Below are the code and all the weights of a small trained network. Each question names an input and a class and asks about switching units off, where a switched-off unit gives its printed mean instead of its output.

import numpy as np


def w(rows, s, z=0):
    codes = np.array(rows[::2]) - 128.0
    scale = np.full(codes.shape[1], s)
    scale[-1] = z or s
    return codes * scale


def f(y):
    return np.maximum(y, 0)


def log_softmax(a):
    a = a - a.max(-1, keepdims=True)
    return a - np.log(np.exp(a).sum(-1, keepdims=True))


def net(x, mask):
    res = np.array(x, float).reshape(1, 6) / 4 @ E
    y = f(res @ A[0][:, :-1].T + A[0][:, -1])
    res = res + np.where(mask, y, B[0][:, -1]) @ B[0][:, :-1]
    return log_softmax(res[-1] @ U[:, :-1].T + U[:, -1])


A, B = {}, {}
E = w([
[224,133,100,58],'x0',
[107,120,112,93],'x1',
[69,133,227,26],'x2',
[113,111,65,181],'x3',
[186,216,203,197],'x4',
[168,78,255,145],'x5',
],0.0084)
A[0] = w([
[41,251,106,166,192],'n1',
[70,107,175,225,151],'n2',
[176,158,220,65,134],'n3',
[52,164,102,225,154],'n4',
[178,190,49,101,254],'n5',
[108,78,75,32,101],'n6',
[99,181,154,191,52],'n7',
],0.014,0.0041)
B[0] = w([
[223,140,221,99,235],'n1',
[205,41,107,104,204],'n2',
[82,232,138,128,236],'n3',
[221,92,179,51,228],'n4',
[207,209,87,172,245],'n5',
[6,86,78,177,232],'n6',
[64,75,59,110,176],'n7',
],0.018,0.012)
U = w([
[101,167,5,83,128],'0',
[144,166,165,125,72],'1',
[113,185,138,174,224],'2',
[131,99,153,187,215],'3',
[152,126,127,89,2],'4',
[6,88,153,99,121],'5',
[80,195,131,50,207],'6',
],0.012,0.0046)

Each question gives the input, the list of numbers given to net, and the class t.
The units are the neurons (one row each of A and B). Each row of codes is followed by its name. A weight is (code - 128) times the scale printed after its matrix; where a second scale follows, it is the last column's (A, B and U).
mask holds one flag per neuron, in row order. A switched-off neuron (its flag False) gives its mean, the last column of its row in B, instead of its output. The means were averaged over made-up inputs and are rounded, as every weight is.
A unit's drop is (log p(t) with every unit on - log p(t) with that unit switched off) / (log p(t) with every unit on - log p(t) with every unit switched off).
The circuit of an input: a set's keep is (log p(t) with only the set's units on - log p(t) with every unit switched off) / (log p(t) with every unit on - log p(t) with every unit switched off). Starting from all 7 units, units are removed one at a time, each time the one whose removal leaves the highest keep (on an exact tie, the one counted first), for as long as the keep stays at least 0.8.
units of the circuit, in order: the units of the circuit, biggest drop first
unit that matters most: the unit with the biggest drop
top k neurons: the k neurons with the biggest drops, biggest first
drop when u is switched off: that unit's drop, to one decimal
input [4,3,3,1,0,6], class 6: units of the circuit, in order => (n3)
input [-2,8,-5,-4,-2,-5], class 1: top 3 neurons => (n1 n7 n4)
input [8,6,-8,-8,4,6], class 2: units of the circuit, in order => (n4 n3)
input [-1,5,0,5,4,0], class 4: units of the circuit, in order => (n3 n6 n4)
input [-2,2,-8,3,0,-6], class 1: top 3 neurons => (n5 n1 n2)
input [1,7,-6,1,7,-1], class 4: units of the circuit, in order => (n3 n4)
input [-6,-4,-3,-3,-7,-3], class 3: top 2 neurons => (n3 n6)
input [7,-6,4,1,-6,8], class 5: units of the circuit, in order => (n5 n6)
input [4,-6,0,2,-3,5], class 2: top 2 neurons => (n4 n6)
input [-8,5,-3,-7,8,7], class 4: units of the circuit, in order => (n2 n6)
input [-3,0,-7,-2,-6,-5], class 1: units of the circuit, in order => (n4 n7)
input [-1,-8,3,1,3,2], class 6: units of the circuit, in order => (n3 n5)
input [-3,0,2,-5,1,5], class 6: top 2 neurons => (n3 n6)
input [0,3,2,4,-6,5], class 5: top neuron => (n5)
input [5,-7,4,3,-2,2], class 2: top 3 neurons => (n4 n7 n2)
input [8,-2,-1,6,-4,6], class 2: top 3 neurons => (n7 n2 n4)
input [-5,-6,6,4,-2,7], class 4: top 2 neurons => (n2 n6)
input [-2,1,2,0,-3,-6], class 1: top 3 neurons => (n1 n7 n3)
input [3,-7,3,-2,1,7], class 6: top 2 neurons => (n3 n5)
input [8,0,6,0,-6,0], class 5: unit that matters most => n6
input [-2,5,-7,1,4,4], class 4: top 2 neurons => (n6 n4)
input [-4,0,-5,-5,-4,-5], class 1: drop when n2 is switched off => 0.3
input [-2,-8,7,-2,-8,3], class 5: drop when n4 is switched off => 0.0
